Below is a small trained network, with its code and all its weights. Each question gives an input and a class and asks what happens when units are switched off, that is, made to give their printed mean instead of their output.

import numpy as np


def w(rows, s, z=0):
    codes = np.array(rows[::2]) - 128.0
    scale = np.full(codes.shape[1], s)
    scale[-1] = z or s
    return codes * scale


def f(y):
    return np.maximum(y, 0)


def log_softmax(a):
    a = a - a.max(-1, keepdims=True)
    return a - np.log(np.exp(a).sum(-1, keepdims=True))


def net(x, mask):
    res = np.array(x, float).reshape(1, 8) / 4 @ E
    y = f(res @ A[0][:, :-1].T + A[0][:, -1])
    res = res + np.where(mask, y, B[0][:, -1]) @ B[0][:, :-1]
    return log_softmax(res[-1] @ U[:, :-1].T + U[:, -1])


A, B = {}, {}
E = w([
[150,199,84,144,85,213,161],'x0',
[251,139,112,126,205,128,154],'x1',
[85,104,178,190,215,200,151],'x2',
[159,178,81,195,126,112,62],'x3',
[82,199,141,115,97,165,135],'x4',
[81,232,138,115,175,85,77],'x5',
[126,123,185,121,158,103,216],'x6',
[148,140,206,127,114,81,118],'x7',
],0.011)
A[0] = w([
[226,62,170,136,216,173,111,165],'n0',
[124,155,234,121,97,53,79,183],'n1',
[208,188,63,181,152,132,138,183],'n2',
[116,163,162,179,221,174,78,78],'n3',
[160,108,106,83,77,118,8,252],'n4',
[60,166,183,155,33,160,81,236],'n5',
],0.015,0.003)
B[0] = w([
[199,28,161,220,130,81,224,238],'n0',
[141,166,249,128,106,45,101,223],'n1',
[220,187,103,90,133,147,123,226],'n2',
[55,190,102,151,235,132,88,214],'n3',
[119,24,55,112,155,59,64,236],'n4',
[58,165,154,174,28,198,120,248],'n5',
],0.013,0.018)
U = w([
[76,114,195,41,175,79,216,251],'0',
[127,124,154,113,129,32,79,104],'1',
[201,182,49,128,126,122,131,165],'2',
[165,84,130,176,195,120,215,98],'3',
[74,154,135,168,252,140,131,155],'4',
[102,66,61,81,144,98,115,34],'5',
[80,147,92,157,61,169,130,157],'6',
],0.012,0.0032)

Each question gives the input, the list of numbers given to net, and the class t.
The units are the neurons (one row each of A and B). Each row of codes is followed by its name. A weight is (code - 128) times the scale printed after its matrix; where a second scale follows, it is the last column's (A, B and U).
mask holds one flag per neuron, in row order. A switched-off neuron (its flag False) gives its mean, the last column of its row in B, instead of its output. The means were averaged over made-up inputs and are rounded, as every weight is.
A unit's drop is (log p(t) with every unit on - log p(t) with that unit switched off) / (log p(t) with every unit on - log p(t) with every unit switched off).
The circuit of an input: a set's keep is (log p(t) with only the set's units on - log p(t) with every unit switched off) / (log p(t) with every unit on - log p(t) with every unit switched off). Starting from all 6 units, units are removed one at a time, each time the one whose removal leaves the highest keep (on an exact tie, the one counted first), for as long as the keep stays at least 0.8.
units of the circuit, in order: the units of the circuit, biggest drop first
k most important neurons: the k neurons with the biggest drops, biggest first
drop when u is switched off: that unit's drop, to one decimal
input [0,4,5,-4,-7,5,-6,1], class 3: most important neuron -> (n0)
input [-7,6,-5,-2,7,-2,-4,-7], class 5: 2 most important neurons -> (n1; n4)
input [-8,-7,1,1,-1,0,7,-2], class 0: 2 most important neurons -> (n4; n2)
input [0,-6,-6,-5,-6,-3,4,-1], class 0: 2 most important neurons -> (n4; n5)
input [-2,3,-3,-4,8,-7,-6,5], class 5: units of the circuit, in order -> (n1; n4)
input [2,-4,-8,0,0,-8,2,-1], class 5: units of the circuit, in order -> (n4; n1)
input [3,-2,7,-8,2,1,6,-3], class 4: units of the circuit, in order -> (n1; n0)
input [-1,3,-3,6,-1,-7,-5,3], class 5: 2 most important neurons -> (n4; n1)
input [6,-4,-4,-1,-3,-4,-7,3], class 5: 2 most important neurons -> (n4; n1)
input [6,7,-2,-3,-3,4,4,-4], class 2: 2 most important neurons -> (n2; n1)
input [2,1,-3,-7,-3,-2,-3,1], class 5: units of the circuit, in order -> (n1; n0)
input [-6,2,1,-3,-5,6,5,0], class 3: 3 most important neurons -> (n0; n5; n4)
input [6,3,2,-4,-2,5,2,-8], class 2: 3 most important neurons -> (n2; n1; n0)
input [4,-6,4,4,-5,-3,3,-7], class 6: units of the circuit, in order -> (n0)
input [-5,-8,-4,-1,6,-4,-4,4], class 6: 2 most important neurons -> (n5; n0)
input [-1,-7,-4,-1,1,-3,6,-8], class 6: drop when n3 is switched off -> 0.0
input [-3,2,-6,8,-2,-8,-2,2], class 5: drop when n1 is switched off -> 0.1
input [3,-7,-4,-5,-6,0,-3,-8], class 5: drop when n1 is switched off -> 0.2
